Below are the code and all the weights of a small trained network. Each question names an input and a class and asks about switching units off, where a switched-off unit gives its printed mean instead of its output.

import numpy as np


def w(rows, s, z=0):
    codes = np.array(rows[::2]) - 128.0
    scale = np.full(codes.shape[1], s)
    scale[-1] = z or s
    return codes * scale


def f(y):
    return np.maximum(y, 0)


def log_softmax(a):
    a = a - a.max(-1, keepdims=True)
    return a - np.log(np.exp(a).sum(-1, keepdims=True))


def net(x, mask):
    res = np.array(x, float).reshape(1, 8) / 4 @ E
    y = f(res @ A[0][:, :-1].T + A[0][:, -1])
    res = res + np.where(mask, y, B[0][:, -1]) @ B[0][:, :-1]
    return log_softmax(res[-1] @ U[:, :-1].T + U[:, -1])


A, B = {}, {}
E = w([
[154,23,175,80,151,90,92,188,215,218,76,40],'x0',
[207,167,29,64,78,49,116,29,184,85,137,71],'x1',
[74,106,66,143,181,187,162,6,190,227,103,175],'x2',
[75,149,25,149,191,163,104,183,106,80,41,33],'x3',
[106,40,118,216,83,168,204,112,192,69,201,64],'x4',
[58,179,182,140,53,181,1,84,181,129,133,89],'x5',
[134,133,125,130,129,129,133,133,128,134,133,123],'x6',
[64,148,135,112,242,67,99,139,191,87,224,137],'x7',
],0.0053)
A[0] = w([
[99,168,35,148,171,159,93,172,114,82,71,51,37],'neuron 0',
[153,112,212,123,72,121,174,37,163,177,218,223,169],'neuron 1',
[58,108,216,174,156,170,141,214,86,137,127,154,46],'neuron 2',
[145,173,147,58,158,103,70,163,75,174,88,168,51],'neuron 3',
[157,186,125,74,141,118,86,137,70,153,67,187,67],'neuron 4',
[171,86,125,68,114,69,115,111,206,158,101,43,78],'neuron 5',
[182,154,195,90,85,71,87,243,58,22,155,65,153],'neuron 6',
[101,48,196,120,159,143,111,193,148,206,97,99,96],'neuron 7',
[170,82,85,88,208,71,226,170,79,125,119,162,68],'neuron 8',
[130,71,133,183,86,156,177,133,170,110,193,101,31],'neuron 9',
[185,88,104,122,185,94,218,160,114,163,131,171,137],'neuron 10',
[197,67,108,75,185,81,203,170,113,144,117,118,112],'neuron 11',
[67,149,125,132,218,89,89,129,182,90,200,126,133],'neuron 12',
[104,238,93,174,112,164,138,80,24,38,177,230,71],'neuron 13',
[143,88,153,56,147,84,76,162,173,195,83,74,5],'neuron 14',
[178,140,203,78,99,107,126,115,142,200,154,218,109],'neuron 15',
[122,62,123,190,95,163,186,125,160,85,157,70,29],'neuron 16',
[123,169,107,90,179,132,99,87,130,199,71,187,123],'neuron 17',
[69,152,133,120,211,85,71,134,184,61,198,119,129],'neuron 18',
[109,149,142,84,209,96,82,126,130,116,162,154,97],'neuron 19',
[82,158,167,116,76,170,17,89,160,134,134,104,135],'neuron 20',
[144,197,147,73,156,93,83,144,87,151,77,156,37],'neuron 21',
[172,148,72,69,89,65,104,110,153,77,132,98,66],'neuron 22',
[164,141,70,67,90,81,100,84,149,96,144,73,26],'neuron 23',
[167,159,184,105,79,50,87,254,51,13,156,89,193],'neuron 24',
[85,123,162,112,183,101,101,147,172,129,206,147,142],'neuron 25',
[159,178,130,66,166,109,90,138,77,162,74,169,39],'neuron 26',
[122,61,97,196,117,156,174,112,146,86,158,94,45],'neuron 27',
[179,141,73,91,92,76,130,83,155,90,141,90,6],'neuron 28',
[179,123,69,113,138,68,164,89,158,103,128,91,187],'neuron 29',
[172,140,69,116,105,62,127,74,174,119,140,82,10],'neuron 30',
[114,70,121,190,104,142,169,134,171,103,160,67,6],'neuron 31',
[70,105,65,139,202,173,173,35,200,196,109,160,252],'neuron 32',
[69,156,65,142,188,166,116,174,85,96,51,51,131],'neuron 33',
[176,73,194,93,113,107,129,123,179,184,145,119,163],'neuron 34',
[106,116,114,120,229,55,160,144,181,81,207,148,120],'neuron 35',
[138,168,129,82,137,111,91,138,100,165,84,151,27],'neuron 36',
[196,114,124,139,22,184,150,108,91,153,42,132,158],'neuron 37',
[96,133,52,138,180,163,118,149,139,128,59,55,206],'neuron 38',
[105,250,80,165,96,168,161,56,57,31,188,208,126],'neuron 39',
[70,92,208,205,173,182,161,215,90,133,115,177,43],'neuron 40',
[141,86,140,174,77,123,148,170,133,63,177,84,135],'neuron 41',
[49,69,211,179,174,186,117,205,80,161,134,168,38],'neuron 42',
[147,176,133,57,151,86,72,150,89,170,64,161,41],'neuron 43',
[60,180,189,136,75,164,14,105,192,135,127,100,60],'neuron 44',
[72,153,187,115,67,168,18,110,182,144,117,72,75],'neuron 45',
[71,131,46,158,188,167,122,117,134,117,46,65,77],'neuron 46',
[188,94,110,153,23,179,141,127,66,156,26,111,114],'neuron 47',
],0.0052,0.0033)
B[0] = w([
[176,79,196,48,84,31,89,200,82,54,235,181,189],'neuron 0',
[116,61,173,67,90,3,40,194,40,66,216,181,225],'neuron 1',
[228,203,132,102,183,216,51,28,136,104,111,202,184],'neuron 2',
[49,129,181,130,162,160,196,70,202,39,196,74,183],'neuron 3',
[71,137,186,138,155,150,197,96,207,49,197,65,187],'neuron 4',
[196,93,151,224,223,126,67,146,148,136,62,110,178],'neuron 5',
[11,46,15,123,153,143,91,61,146,249,138,181,239],'neuron 6',
[196,94,138,208,220,112,59,122,136,128,55,93,191],'neuron 7',
[110,194,27,214,46,139,193,216,148,71,84,215,191],'neuron 8',
[62,148,199,97,158,140,175,71,201,38,203,78,158],'neuron 9',
[99,183,55,194,63,130,167,179,125,56,84,190,189],'neuron 10',
[97,182,51,218,88,112,154,189,136,44,78,174,185],'neuron 11',
[125,159,186,64,65,148,193,148,54,199,40,65,195],'neuron 12',
[208,26,169,245,242,76,101,209,188,167,50,31,227],'neuron 13',
[199,45,155,241,222,87,100,187,179,146,74,51,173],'neuron 14',
[106,89,179,86,87,46,77,160,72,42,198,159,191],'neuron 15',
[66,159,192,132,160,168,185,71,197,37,197,59,162],'neuron 16',
[29,99,99,136,155,154,173,61,207,120,194,104,192],'neuron 17',
[131,163,201,70,55,157,186,140,54,188,29,68,197],'neuron 18',
[96,145,192,92,65,147,185,132,97,150,94,58,167],'neuron 19',
[108,176,32,194,70,127,187,205,155,88,103,191,200],'neuron 20',
[65,120,173,121,169,156,183,77,226,47,211,59,174],'neuron 21',
[203,200,145,110,164,200,53,62,104,120,100,189,175],'neuron 22',
[231,208,154,113,174,195,51,63,101,113,104,195,166],'neuron 23',
[5,49,37,114,140,145,96,53,138,252,136,178,254],'neuron 24',
[129,152,172,89,65,125,163,150,56,165,53,75,180],'neuron 25',
[72,146,190,133,160,158,208,81,221,38,208,70,177],'neuron 26',
[43,144,175,123,148,153,184,81,195,66,184,67,159],'neuron 27',
[227,204,159,105,183,215,54,49,116,93,112,187,159],'neuron 28',
[139,177,108,148,142,169,79,78,97,79,80,179,190],'neuron 29',
[217,204,156,99,194,209,49,44,139,102,135,192,157],'neuron 30',
[87,151,194,150,174,152,218,75,219,31,201,50,154],'neuron 31',
[34,68,45,106,122,143,87,70,129,239,122,161,236],'neuron 32',
[164,79,173,59,88,47,72,172,64,67,222,180,213],'neuron 33',
[113,73,168,188,172,59,72,152,88,105,101,119,183],'neuron 34',
[127,190,185,62,38,167,200,149,51,177,27,65,191],'neuron 35',
[72,141,180,132,148,163,191,88,203,54,200,55,157],'neuron 36',
[98,166,197,54,62,131,185,132,63,179,51,50,216],'neuron 37',
[115,69,171,77,109,49,65,162,60,83,190,181,216],'neuron 38',
[197,28,165,239,242,69,96,208,166,185,53,51,241],'neuron 39',
[231,213,136,99,192,214,40,34,121,99,108,194,192],'neuron 40',
[31,102,137,129,137,141,160,53,181,114,172,93,180],'neuron 41',
[237,232,131,109,172,227,40,38,110,81,97,197,192],'neuron 42',
[62,151,175,142,156,166,196,70,209,54,207,61,183],'neuron 43',
[134,198,12,216,53,143,208,230,156,56,98,216,194],'neuron 44',
[125,195,18,221,65,114,199,235,150,61,90,186,195],'neuron 45',
[138,52,167,50,97,35,55,164,67,103,233,181,188],'neuron 46',
[107,174,210,39,57,147,189,137,45,193,47,48,212],'neuron 47',
],0.0047,0.0069)
U = w([
[90,153,186,120,157,171,207,63,231,50,233,45,57],'0',
[254,222,138,106,180,218,49,49,122,111,107,201,57],'1',
[212,46,157,228,218,74,99,200,165,163,70,49,52],'2',
[150,72,179,48,69,27,74,189,65,73,240,190,53],'3',
[127,213,24,202,48,141,205,222,155,75,94,199,77],'4',
[131,181,200,36,45,163,206,135,54,214,45,35,74],'5',
[40,55,36,104,142,158,105,47,156,246,161,169,102],'6',
[120,126,133,134,119,120,120,111,121,116,114,133,254],'7',
],0.0086,0.0078)

Each question gives the input, the list of numbers given to net, and the class t.
The units are the neurons (one row each of A and B). Each row of codes is followed by its name. A weight is (code - 128) times the scale printed after its matrix; where a second scale follows, it is the last column's (A, B and U).
mask holds one flag per neuron, in row order. A switched-off neuron (its flag False) gives its mean, the last column of its row in B, instead of its output. The means were averaged over made-up inputs and are rounded, as every weight is.
A unit's drop is (log p(t) with every unit on - log p(t) with that unit switched off) / (log p(t) with every unit on - log p(t) with every unit switched off).
The circuit of an input: a set's keep is (log p(t) with only the set's units on - log p(t) with every unit switched off) / (log p(t) with every unit on - log p(t) with every unit switched off). Starting from the 12 units with the biggest drops (on a tie, the unit counted first), units are removed one at a time, each time the one whose removal leaves the highest keep (on an exact tie, the one counted first), for as long as the keep stays at least 0.8.
circuit, biggest first: the units of the circuit, biggest drop first
most important unit: the unit with the biggest drop
top k neurons: the k neurons with the biggest drops, biggest first
drop of u: that unit's drop, to one decimal
input [-6,-5,-4,-4,5,-3,5,-6], class 2: circuit, biggest first	neuron 13
input [-2,8,0,-2,-8,4,-2,6], class 0: top 2 neurons	neuron 21; neuron 43
input [2,2,-6,-4,3,7,-6,-2], class 4: circuit, biggest first	neuron 45; neuron 44
input [2,-5,-2,4,3,5,3,7], class 5: circuit, biggest first	neuron 18; neuron 12
input [1,-2,-6,-7,2,-7,3,8], class 5: circuit, biggest first	neuron 35; neuron 25
input [4,3,-8,8,1,4,-4,7], class 3: top 2 neurons	neuron 0; neuron 33
input [-3,-4,3,8,-2,-5,3,-7], class 3: circuit, biggest first	neuron 33; neuron 46
input [-3,2,2,7,1,8,4,-8], class 4: top 4 neurons	neuron 45; neuron 44; neuron 20; neuron 1
input [8,2,4,-8,5,7,6,3], class 2: circuit, biggest first	neuron 5; neuron 34
input [2,-8,8,5,6,-2,-1,-3], class 1: circuit, biggest first	neuron 42; neuron 40
input [7,5,5,4,-5,5,-6,2], class 2: top 4 neurons	neuron 14; neuron 5; neuron 24; neuron 6
input [8,5,-7,1,-1,6,-1,7], class 2: top 2 neurons	neuron 14; neuron 5
input [-8,-5,-1,-5,6,8,1,2], class 2: circuit, biggest first	neuron 39; neuron 13
input [4,3,-6,6,2,7,-6,-7], class 4: circuit, biggest first	neuron 45
input [7,-2,-3,-7,-3,-3,2,7], class 2: top 3 neurons	neuron 14; neuron 7; neuron 34
input [4,6,2,-7,-2,3,-2,-7], class 3: top 2 neurons	neuron 1; neuron 15
input [-2,8,-6,8,-4,3,-1,8], class 1: top 3 neurons	neuron 22; neuron 23; neuron 28
input [-5,6,2,5,6,-3,5,-4], class 0: top 3 neurons	neuron 27; neuron 16; neuron 31
input [-3,4,2,-6,4,6,2,1], class 3: top 2 neurons	neuron 1; neuron 8
input [7,4,-5,-3,1,-7,-8,8], class 5: most important unit	neuron 35
input [-8,4,-7,2,7,1,-1,-1], class 2: top 2 neurons	neuron 39; neuron 13
input [-5,3,0,-3,-4,-8,2,2], class 4: top 2 neurons	neuron 8; neuron 10
input [4,4,-5,2,-4,2,-6,7], class 5: top 2 neurons	neuron 18; neuron 12
input [-2,5,3,-8,-4,-6,-6,-5], class 3: top 2 neurons	neuron 1; neuron 15
input [1,8,8,-8,-1,-3,-1,-4], class 1: top 3 neurons	neuron 30; neuron 28; neuron 29
input [-3,2,-6,-1,-3,-3,0,7], class 5: drop of neuron 35	0.2
input [2,-7,4,1,8,-2,2,-1], class 0: circuit, biggest first	neuron 16
input [2,-1,-8,-7,-5,0,-3,2], class 6: drop of neuron 13	0.0
input [-3,-7,-8,-6,8,7,0,-7], class 0: drop of neuron 31	0.2
input [-8,8,-8,-5,1,-6,-8,-1], class 1: drop of neuron 23	0.3
